Below is a small trained network, with its code and all its weights. Each question gives an input and a target symbol and asks what happens when units are switched off, that is, made to give their printed mean instead of their output.

import numpy as np


def w(rows, s, z=0):
    codes = np.array(rows[::2]) - 128.0
    scale = np.full(codes.shape[1], s)
    scale[-1] = z or s
    return codes * scale


def norm(h):
    return h / np.sqrt((h * h).mean(-1, keepdims=True) + 1e-5)


def f(y):
    return y / 2 * (1 + np.tanh(0.7978845608 * (y + 0.044715 * y**3)))


def softmax(a):
    e = np.exp(a - a.max(-1, keepdims=True))
    return e / e.sum(-1, keepdims=True)


def log_softmax(a):
    a = a - a.max(-1, keepdims=True)
    return a - np.log(np.exp(a).sum(-1, keepdims=True))


def net(x, mask):
    ids = ['γδηθμπστφ'.index(c) for c in x.split()]
    T = len(ids)
    res = E[ids] + P[:T]
    r = norm(res)
    for j in range(2):
        rows = slice(3 * j, 3 * j + 3)
        q, k, v = (r @ M[0][rows].T for M in (Q, K, V))
        z = softmax(np.where(np.tri(T) > 0, q @ k.T / 3**0.5, -1e9)) @ v
        o = O[0][rows]
        res = res + np.where(mask[j], z, o[:, -1]) @ o[:, :-1]
    y = f(norm(res) @ A[0][:, :-1].T + A[0][:, -1])
    res = res + np.where(mask[2:6], y, B[0][:, -1]) @ B[0][:, :-1]
    return log_softmax(norm(res)[-1] @ U[:, :-1].T + U[:, -1])


Q, K, V, O, A, B = {}, {}, {}, {}, {}, {}
E = w([
[127,103,140],'γ',
[124,93,117],'δ',
[125,110,118],'η',
[161,127,196],'θ',
[219,144,170],'μ',
[123,89,130],'π',
[145,108,167],'σ',
[241,137,145],'τ',
[249,125,101],'φ',
],0.0021)
P = w([
[101,133,105],'0',
[92,124,122],'1',
[135,180,141],'2',
[130,130,64],'3',
[94,118,128],'4',
[129,203,151],'5',
[141,140,17],'6',
[98,108,131],'7',
[125,214,159],'8',
[130,152,2],'9',
[101,84,134],'10',
[112,254,196],'11',
[111,155,6],'12',
[100,79,128],'13',
],0.0038)
Q[0] = w([
[79,130,145],'head 1',
[78,100,154],'head 1',
[160,201,152],'head 1',
[71,144,242],'head 2',
[95,157,254],'head 2',
[82,76,218],'head 2',
],0.0096)
K[0] = w([
[163,161,117],'head 1',
[153,141,136],'head 1',
[115,126,92],'head 1',
[98,217,90],'head 2',
[78,229,104],'head 2',
[143,250,111],'head 2',
],0.011)
V[0] = w([
[180,75,221],'head 1',
[163,3,90],'head 1',
[127,61,162],'head 1',
[72,135,252],'head 2',
[35,143,12],'head 2',
[205,55,2],'head 2',
],0.0036)
O[0] = w([
[72,101,51,1],'head 1',
[72,21,114,142],'head 1',
[128,102,122,52],'head 1',
[51,100,173,104],'head 2',
[70,188,45,67],'head 2',
[253,113,66,129],'head 2',
],0.0044,0.00061)
A[0] = w([
[5,24,183,254],'neuron 1',
[242,7,103,240],'neuron 2',
[11,150,253,80],'neuron 3',
[224,179,133,182],'neuron 4',
],0.0029,0.0026)
B[0] = w([
[67,24,186,225],'neuron 1',
[84,91,255,254],'neuron 2',
[194,85,4,154],'neuron 3',
[31,152,139,193],'neuron 4',
],0.0037,0.0023)
U = w([
[244,34,203,215],'γ',
[89,159,19,105],'δ',
[254,150,77,160],'η',
[54,65,112,47],'θ',
[122,144,249,223],'μ',
[39,56,143,3],'π',
[75,231,150,194],'σ',
[159,202,71,38],'τ',
[143,183,73,27],'φ',
],0.0095,0.0029)

Each question gives the input, a string of symbols that net reads in full, and the target symbol t.
The units are the heads (3 rows each of Q, K, V and O) and the neurons (one row each of A and B). Each row of codes is followed by its name. A weight is (code - 128) times the scale printed after its matrix; where a second scale follows, it is the last column's (O, A, B and U).
mask holds one flag per unit, heads first, then neurons. A switched-off unit (its flag False) gives its mean, the last column of its rows in O or B, instead of its output. The means were averaged over made-up inputs and are rounded, as every weight is.
A unit's drop is (log p(t) with every unit on - log p(t) with that unit switched off) / (log p(t) with every unit on - log p(t) with every unit switched off).
The circuit of an input: a set's keep is (log p(t) with only the set's units on - log p(t) with every unit switched off) / (log p(t) with every unit on - log p(t) with every unit switched off). Starting from all 6 units, units are removed one at a time, each time the one whose removal leaves the highest keep (on an exact tie, the one counted first), for as long as the keep stays at least 0.8.
units of the circuit, in order: the units of the circuit, biggest drop first
most important unit: the unit with the biggest drop
k most important neurons: the k neurons with the biggest drops, biggest first
drop when u is switched off: that unit's drop, to one decimal
input η η π, target σ: most important unit	head 1
input π θ π π τ π π μ π γ, target μ: units of the circuit, in order	head 2; neuron 2
input π η φ, target σ: units of the circuit, in order	head 2; neuron 3
input δ μ θ π, target μ: 2 most important neurons	neuron 2; neuron 3
input η μ π σ φ φ θ π μ σ τ μ δ, target γ: units of the circuit, in order	head 2; neuron 2
input τ γ π, target π: 2 most important neurons	neuron 3; neuron 2
input δ π μ σ, target δ: 2 most important neurons	neuron 1; neuron 2
input σ π τ γ τ π γ, target γ: 2 most important neurons	neuron 2; neuron 1
input π μ η σ, target μ: 2 most important neurons	neuron 1; neuron 3
input γ θ γ τ π φ η θ γ π, target π: drop when head 2 is switched off	1.9
input θ γ σ τ σ θ π μ μ φ, target μ: drop when head 2 is switched off	1.0
input σ σ δ μ, target θ: drop when neuron 4 is switched off	0.0
